Each name stands for a flat space through zero: a line, a plane or more. A row that begins with a name and a colon came from that space; any other row is followed by the name of the space it lies nearest, among the names in its block.
vidol_mumif: [ 274  384  -35  -32  473   -2   34   73  -87  238  174 -202  271  131
  -80  137   91  -45   91 -246  147   62 -133  233   -6 -411 -146  116
  256]
baf_fov: [ 162  -95  267   13  223  164 -115  237 -131  109  327 -376   64  159
  -60  234  237 -293  -55   41  -38  -61 -115   94  -25 -217 -153  101
  199]
vidol_mumif: [-280 -276  -84  254 -366  -40   51 -268  303  -31 -284  193   -2    6
    4 -430   62   28   80   49  -40   27  175  -69   86   68  137 -165
 -110]
vidol_mumif: [ -49 -194  233  -75 -155   59  -79  -50   71 -244  -48 -176   63  -76
   -5   20  124 -303 -252  153   97   54   99  -99   58  231  123   86
 -166]
rik_mosa: [  82   39  -10  -33  321 -114   29   39 -166  169  157  -46 -153   11
  328  245  106   92   34   99 -126 -162  213  104  -80 -383  -57   58
   84]
mazum_dozir: [  17   63 -107   17  -75 -210   23  -14   13 -116  -63  220 -119   48
  -71 -167  -48  124   11 -126  145   22  -73  -14 -113  280  201   -9
   48]
baf_fov: [-154  -90  -51   46 -158  -35   29   38   22  -74  -14  168 -119  -89
  191   13 -117  137  223  107 -198   44  148   11   73   53  118  -23
 -224]
mazum_dozir: [-161 -192  -24  141 -215   21  -18 -226  276   46 -169   88    2    7
   43 -352  121 -131  -77  153   26   59  246   12   73  -30  102  -69
  -39]
mazum_dozir: [  83 -206   94 -112  148  124 -111  167 -138  -26  188 -149 -119  -40
  110  272  -18 -210 -139  227  -34  -29  -23   88   79  -32  125   54
 -108]
mazum_dozir: [  35  -41   71  -80  152  134  -77  203 -184   -3  134 -136    6  -44
  -91  283  -84  -31 -111  -11 -114 -126 -200  -27  -30   81 -131   45
   38]
kig_sigag: [-264  -27 -150  226 -454   59   69 -111  238   23 -185  321  -69   -3
   65 -345 -116  246  394   22 -200  153  132 -101   89  -11   13 -146
 -157]
mazum_dozir: [ 183  227 -181 -148  157  -63   33 -117  -10  161  -59  -35   66  119
 -321  -60  -81  164  -77 -219  358   31 -308  -17  -72  -10  -21   -5
  208]
zod_boz: [ -72 -167  -40  -93  257 -331   43 -225  114   23  -21  -24  -74  -85
  187  -26  176  -14 -297  143  155 -172  387  148   -1   -4  235   84
   18]
mazum_dozir: [ -11  -42  -53    6 -184  -87    6  139 -155   35   46  102 -197  142
 -173   27 -139  317  284 -116  -85  -42 -296 -102 -173  205  -34  -59
   55]
rik_mosa: [  76  -60   32   12   37 -112  -35  -22   68  -36   59  -44  -48  136
 -146 -131  153  -89 -137  -63  258   -3  -75   14  -62  125  171   40
  164]
kig_sigag: [-172 -130  -55  -33 -265  -98   94 -253  208 -113 -193  132  -82 -131
   70 -209  -21   93  -95  133   68   -6  243 -128   98  138   79 -108
 -154]
kig_sigag: [ -42 -183  101  -85  117 -161  -58   42  -86    3   87  -99 -104    0
  -48  107   97   -8 -235   57  -21 -225   41   12 -161  220   -6   81
  122]
zod_boz: [-129  -56  179  194 -260   90 -118    1  187   83   31  -48   38  169
   43 -228  252 -154  209   95 -117  179  208    6  -67  -90    9  136
   31]
zod_boz: [-138  173    5  158  -98  274  -12   20  258   37   11   -8  272  -40
    9 -118   -1  -70  246  -40 -112  251  117   36  234 -207  -64   70
  -99]
zod_boz: [-114   68 -209  -48  -66  -61   81 -183  118   37 -164  187  -52 -106
   52 -101 -150  251   34   15   38   17  111  -59   66   -7   54  -54
 -101]
baf_fov: [ 123  -24   82    8  318  -25  -94  153 -176  -34  131 -110  -16   45
   -8  188  115 -161 -244  -74   33 -165 -117   52 -132   33   39  103
  179]
baf_fov: [ 171    9   36  -97   52  236  -87  174 -215   70   79 -141   18   49
 -165  207 -140  -97  -21   -1  -23   20 -357  -19  -16  -29 -146  -35
   17]
rik_mosa: [-144   64 -140   46 -255 -137  128 -227  197 -131 -217  286  -82 -113
  197 -246  -58  179  108   43   34  101  280  -91   84   37  149  -83
 -189]
kig_sigag: [ 185  178   19  -60  270 -231   86   54 -140   49  157  -31  -38   48
  131  110  107   40   19  -74   48  -86   86  142 -103 -157  -58   32
  165]
kig_sigag: [-293 -182   78  313 -423  226  -53 -207  380   27 -213   15  143   73
  -42 -412  196 -130  116   60  -89  148  184 -152  103  -96  -16  -38
  -55]
baf_fov: [ -43  -33  137   67   26   29  -55   85   -8 -147   46  -50   46  -38
  118   78  105 -158  -40   19  -79    7  102   -3    3   44   73  107
  -60]
rik_mosa: [ 198  212  -76 -217   37    4   45  190 -269 -124  103   69 -149  -53
   25  299 -281  194  139  -54   45   69 -261  -68   -1   82   27  -14
 -128]
vidol_mumif: [ -49  203 -128   94    2 -131   95   14  -77   56 -100  242    3  -36
  -70 -110 -107  262   34 -228 -183 -183  -56  -45 -191  119 -290 -117
  206]
kig_sigag: [-240 -211   -8  -82 -338  100  120 -159  109 -115 -118  142 -192 -328
  448   49 -157   91   46  439 -293   -5  479 -133  272 -121  -63 -182
 -446]
baf_fov: [  35   52  -37 -140  140 -120   57  -58   46  -64   36  -86   68  -47
    9  104  -19   51   16  -25  199   76   37   71  121    0  194   91
 -113]
rik_mosa: [ -96 -149   30  178 -266  439 -111  130  -15  188  -29  -62   81   96
 -205  -35 -122  -49  231   28 -297   66 -300  -92   51 -123 -280 -131
  -19]
vidol_mumif: [ 226  136   85 -382  493 -222   -4  150 -311 -227  200 -154  -86 -191
  105  504  -36  -45 -461    0  187 -217   -6   29  -95  235   89  195
   25]
zod_boz: [  97  -78   58  -52 -188  201 -100  172 -186  -87    3  -29  -74   54
 -173  107 -165  -74   30   11  -25   70 -374 -123  -47  195  -19  -57
  -82]
baf_fov: [ 186   33  346 -218  308  -56 -105  125  -82 -107  291 -410   82   22
  -64  258  312 -345 -437   41  220 -100   69   28 -100  109  -47  266
  212]
baf_fov: [  -5  146  -78  -67   19 -119  -50  -29  100 -115  -34  174  -63  -44
  -33 -137  -22    5 -194  -38  192   62   74   -4  -71  286  213  124
   46]
rik_mosa: [ 215   -4  263 -102  272 -127 -134  200 -162  -79  276 -311   15  182
 -122  211  271 -250 -180  -77  218  -33 -135   83 -189  140  133  264
  210]
vidol_mumif: [ 107   16  141 -200   88  -24   75  128 -157 -152  192 -131  -68 -146
  151  307  -33  -34  -87  115  -43  -85   76  -17   82    8 -115  -16
  -90]
baf_fov: [ 157  -37  207 -182    2 -329   17 -102  149 -296   48 -275  202  124
 -353 -140  241 -267 -215 -158  607  165 -105   84   12  462  374  169
   36]
vidol_mumif: [ 321  140  100 -179  435  -93   17   81 -179  110  251 -300   71   93
   28  270  154 -156 -100  -25  203  -30  -45  198  -20 -284  -37  106
  166]
kig_sigag: [ -86 -258  -28   50 -219  188  -51   27  -59  -62 -129  109 -100  -98
   37   -9 -180  -89  -44  172 -196  -26  -83  -63   68  109    0 -172
 -200]
mazum_dozir: [-113  136  -82  167 -134   81  105 -168  206   87 -156  113  182  -58
  186 -211    4   19  272   15 -139  171  265   63  173 -338  -89  -80
 -136]
baf_fov: [ -51   50    0 -131   18 -104   56  -99   69  -61  -12  -31   21 -106
  175   89   -9   69   67   99   53   95  240   31  106  -51  136  104
 -205]
kig_sigag: [ -97  -81   41   84   78  183  -75   20   29  230   52 -113   52   17
   48   53   75  -46    9  102 -216  -74   96   33    6 -261 -195   34
   74]
mazum_dozir: [-122  106 -108  294 -281   70   34  -96  154   68 -219  215  124  103
   -7 -335  -15   85  382 -145 -132  191   -4  -18    2 -133  -20  -87
  -41]
mazum_dozir: [  -1 -101  -42 -207   60   59  -17   24  -31 -149   38   29 -133 -226
  183  205 -177  -61 -198  246   31   11  114   13  183   92  191    9
 -268]
rik_mosa: [  38    2   30   64  -28  111  -13   70  -18   28   28  -70  101   67
  -93    7  -12  -62  135  -64  -28   75 -152   30   47  -68  -44  -26
   -5]
kig_sigag: [ -31   33  -41  -97  -13 -171   30 -151  108  -17  -86   11   27   -6
 -159 -133   24   80 -159  -66  207  -26   24  -34  -59  212   51   37
   78]
baf_fov: [ 123  -89  221   90  446  113 -208  328  -31  272  527 -420   68  295
   45  273  350 -278  204   60  -17   88   11  343   23 -427  162  347
  198]
kig_sigag: [ -83 -368  229  -66  -51  -19  -65   50   80 -135  179 -269  -49   20
  -42  111  175 -174 -107  175   86  -29   68   -5  106  167  195   98
  -93]
vidol_mumif: [ 117    7    5  -89   59   -2   10    8  -70   72   68  -63  -57   33
   32   69   -1  -25   -1   72   53   11  -17   49    5 -120  -23  -24
   14]
rik_mosa: [ -25 -109  -17  -50   -1 -497  106 -117   26 -154  -22  115 -165   29
    0 -138  115  149  -93  -67  196 -143  134   41 -149  344  243    1
   75]
zod_boz: [  69 -329  187   35   15  104 -188  268 -157   34  216 -224  -51  187
 -172  140   72 -256   34   80  -60    1 -279  126  -66  133  117   69
   30]
zod_boz: [  49  -11   89 -104  142 -203  -44  103 -117  -95  110  -81  -48   43
 -131  122   68   23 -157 -103  107 -126 -100    0 -179  305   74  137
  135]
vidol_mumif: [-234   31 -159  319   45 -101   99 -124  268  128  -65  197   97   12
  167 -266  111  163  268 -108 -156   -6  300  132   97 -266   57  -25
   50]
zod_boz: [  12 -102   16   25  -82 -113   55  -19   -9   -2   11   25  -56   35
   82  -54   25   -5  139   64  -33   25   72   88   19  -31   59  -72
  -68]
zod_boz: [ -29   67  -44   46  -49   51  -42   38  -61  111  -16  103  -95   32
   95    6  -41  104  125   36 -161    6   33  -31 -103 -100  -79   18
   17]
rik_mosa: [ 169  140  154   78  258  334  -95  359 -317  270  258 -270  190  106
   -6  368   -8 -142  246  -65 -387  -27 -251  140  -55 -427 -450   40
  139]
vidol_mumif: [-126  116   67   85  125  103  -84   -5  133  135   43  -57  129  -24
   33  -40  161  -66 -129   -1 -127  -58  224    2  -58 -120 -181  163
  176]
vidol_mumif: [ -70  -40  -98  229 -117  123    5  -35   57  -40 -142  227  -52  -32
  158 -170  -29  -49   38   16 -138    9   55  -45   51 -118   33 -142
  -52]
vidol_mumif: [  48  101  171   82  131 -163  -35  151  -13   96  204 -210  194  239
 -250  -17  235  -22  183 -259   32    9 -120  145 -179   67  -78  187
  285]
mazum_dozir: [ -96 -172   16  -86  -48 -110   48 -165  110  -78  -53  -23  -82  -99
   94  -23   57   12 -170  152   88  -74  218  -53   76   63  105  -18
  -97]
rik_mosa: [-142 -409   55  201 -290   63   11 -127  172   35  -65   13 -108   64
  103 -244  141 -138   74  227  -99   -6  167   -1  122 -131   68 -191
  -91]
kig_sigag: [-139  -35 -240   98 -224 -190  202 -206  234  -29 -129  286 -110  -27
   83 -292  -97  313  283  -26   74   75  147   -2  176  -34  184 -197
 -131]
kig_sigag: [  40   78   46  265  112  503  -66  114   51  377  123 -227  305  135
   85   53   84 -227  390   34 -295  196  -34  177  222 -784 -296  -23
   18]
zod_boz: [ -67 -311  116   99 -137  241  -85  164 -171  -18   43  -70 -156   16
  -44  155  -28  -41  -67   90 -265 -211 -216 -199  -54   44 -195 -137
   22]
rik_mosa: [-244 -251  -94  263 -477   96   28 -114  153   28 -206  296 -189   13
  106 -338  -59  115  219  140 -259   10  113 -135   31  -13  -24 -249
 -118]
rik_mosa: [  -9  -78   39  -69   39  -35  -34    1   31 -103   36  -49  -20  -42
   43   59   24  -84  -91   76   93   36   64   27   58   94  190   84
  -99]
mazum_dozir: [ 257  -55  360 -109  502 -163  -93  188 -130    4  402 -514  157  165
  -71  280  430 -415 -275  -36  216 -114   13  255  -99  -61   40  275
  291]
baf_fov: [-381 -203 -199  159 -275 -100   89 -218  277 -183 -244  397 -182 -234
  385 -216 -106  208  117  193 -166   25  455  -72  199   68  338  -83
 -373]
kig_sigag: [ -25  104  145    3  -36 -134   10    7   14 -113   11  -66   97   24
   -8   -3  138  -13   37 -100   15   26   90  -34 -103  127  -17  134
   31]
kig_sigag: [-157  205    6  -14  162 -202   46   -3   98   11  133   74  -62  -95
  331  100  126  233  112   29 -126  -42  471   28  -39 -124   33  239
   11]
zod_boz: [  50  187  -26   64  -20  -32   34 -110  102   13  -91   58   99   46
  -29 -199   88  -41  -26 -109  119   74   51   -9  -38  -66  -40   -4
  111]
baf_fov: [-183  -35    0  173   69 -146   -3  -57  185   34   16   45   46   37
   77 -142  192   49   59  -58  -49  -44  249   74  -27  -26  115  121
   87]
baf_fov: [ -52    3   52   19 -176  429 -186  188  -44  123   51  -27   -2    2
  -12   98 -150 -100  142  166 -265  167 -109  -56   33  -87 -143   60
 -119]
zod_boz: [-328 -281 -130  316 -337  105   10 -216  275  189 -222  181  -56   59
  100 -349   39  134  280  125 -234   31  201  -53   90 -225   29 -150
 -102]
mazum_dozir: [ -63  -95 -141  129 -219 -148   29 -176  190   17 -146  266 -151   76
   45 -395   36   29   53   59  105   84  141   47  -16   61  228 -110
    1]
baf_fov: [  32   89   96   -5   -3   76  -57   61   59  -24   85  -82   81   35
  -37  -10   78 -129   -1   -3   52  113   22   19   18    2    9  109
   27]
mazum_dozir: [ -35  191 -181  -60  129 -184  110   48  -89 -207  -35  311 -135 -230
  200  109 -213  254  -68  -90  -63 -123   95  -36   -5  192   81  -27
  -78]
zod_boz: [ -34   -6  105  187  -22  141  -41   84   51  169  107 -157  148  173
  -31  -19  153  -56  317  -55 -145   98  -26   69   22 -290 -111   57
   68]
mazum_dozir: [-113 -354   27  -11  131 -229  -51 -112  102   14   93  -19 -286   12
  243   -8  241  -35 -235  264   85 -178  362   64  -29  -11  328   96
   22]
kig_sigag: [-103  106  -48  215  140  108  -12  159  -54  307   97  -27  168  100
    8   85  -18  171  439 -149 -380  -14  -50  153  -34 -338 -248   48
   99]
rik_mosa: [-135   34 -199   49  -18 -138  101 -210  210  -50 -164  220   -3 -112
  151 -185  -51  141   36    3   82   57  241   37  136  -28  225  -32
 -137]
vidol_mumif: [  84  120 -105  125  109  -21    6   81  -61   70   39  152  -56   74
   56  -60  -11   33   91 -101  -42  -10  -59   85  -65 -120    8  -44
  129]
rik_mosa: [ 256  213  245 -104   99   86  -64  137  -38 -117  169 -337  280  134
 -255  101  155 -312  -42 -171  288  209 -241   37    9   51   -8  180
   95]
vidol_mumif: [  59 -121  112 -122  133 -172  -12   75 -107  -50  157 -156  -89   44
  -57  164   95    0 -122    8   94 -136  -41   21  -89  153   61   78
   83]
mazum_dozir: [ -63  -77  -84  109  -28  214    2  -30   86  150  -31   -1   84  -21
  154   -9  -74  -55  255  136 -157  152   83  127  231 -370   30  -68
 -203]
rik_mosa: [  22 -189  159  127 -113    7  -42  -34   61   -5   14 -158   37  182
  -98 -133  238 -192   14   -6   89   26  -52  -16  -35  -33   49  -10
   85]
vidol_mumif: [-106 -104   44  180 -122  189  -30  -53  195  102    0  -79  105   78
   54 -130  123 -112  203   79  -70  148  111   31  159 -285   26    1
  -70]
zod_boz: [  48  -36   14  103   24   28  -41   95  -92   51   31   14  -25   97
  -65  -19   28  -43   20  -69  -71  -62 -146   21 -102   -3  -62  -43
  127]
zod_boz: [  36   64 -126 -152 -201    7   91  -61  -73 -203 -174  218 -122 -193
   60   11 -294  110  -63   61   37   43  -60 -141   76  204   25 -171
 -236]
[  99   94   63   -7   39   73  -57  134 -141  -21   52  -19   17   17
   61  115  -24 -103   56    0  -83   64  -64   39  -55  -36  -30   54
  -28] => zod_boz
[-226   69   31   88 -198  -47   -9  -16   79  -92  -86  194  -78  -95
  133  -96   21  152   15   10 -220  -61  249 -165 -126  173  -92   65
   -7] => mazum_dozir
[ -83   32    0  126  192  -19  -50   39   42  119   71    9   23   29
   35  -18  136   14  -75  -62 -110 -138  115   50  -96  -86  -75   95
  208] => zod_boz
[ -77   92 -145  204 -112  -56  118   18  -38  122  -70  259  -63   33
   31 -153  -91  284  273 -148 -270 -113  -28  -24  -94  -97 -254 -202
  126] => mazum_dozir
[ -61 -159   11 -184  -45  -73   -6   42  -52  -66   89  -12 -216  -79
  -29  147  -93  151 -125  128   15 -128   -5 -100  -15  247   41    6
  -49] => vidol_mumif
[ -77 -541   52  147  -85  -62  -95  -85   76  145   19  -81 -205  199
  -17 -176  223 -156  -67  216   24 -115   39   86  -43  -41  216  -80
   69] => baf_fov
[ 265   55  244  -58  132   49 -107  162  -64   81  218 -439  306  295
 -397   66  195 -321   99 -177  264  207 -367  187  -42   -4    7  176
  169] => mazum_dozir
[ -21  107 -192  -35 -137   54   78  -27  -41   14 -115  231 -105  -98
   54  -18 -268  237  137    7  -93   32  -59  -82   48  -13  -71 -150
 -121] => zod_boz
[  52 -109   90 -306  154  -21  -50  -65  -78 -108   13 -214  -44 -137
  -47  253   -4  -89 -451  139  202 -134    1 -106    0  188   47   98
  -50] => vidol_mumif
[  54   53  -20   55 -151   42    4 -139  132   67 -144  -36  164  141
 -324 -293   49  -72  -27 -154  216  105 -203  -42  -29   60  -68  -77
  143] => baf_fov
[ 217  176  116   69  582  129  -64  257 -233  234  307 -300  190  105
   44  348  184 -179  -34 -145 -133 -156 -109  203  -69 -462 -271  133
  315] => zod_boz
[-195   18 -341  -37 -247 -203  174 -299  187 -144 -367  437  -79 -240
  125 -266 -316  306   71   32   53   85  189  -29  155  219  251 -178
 -332] => vidol_mumif
[  45  201   25  -41  -19  160  -81  196 -122  -74   32   21   89  -38
  -40  151 -166  -25  126  -72 -105  151 -168  -11  -18  104  -30  109
 -104] => baf_fov
[-155 -147 -186  188 -344 -124   87 -254  177   -4 -295  331 -134   18
  129 -396  -42  128  184   67  -28   77  164  -24   25   -3  184 -201
 -148] => baf_fov
[ -61  -26   59   61  184   22  -37  -31   81  202  117 -104   -5   25
  144   14  213  -49  -89  105 -101 -118  272   67  -27 -288 -127   87
  171] => vidol_mumif
[ 107   95  185 -103  151  -65 -102   70  -69  -86   98 -171   43   53
 -139   81  183 -165 -322  -83  166  -79  -50  -59 -198  213  -36  193
  220] => mazum_dozir
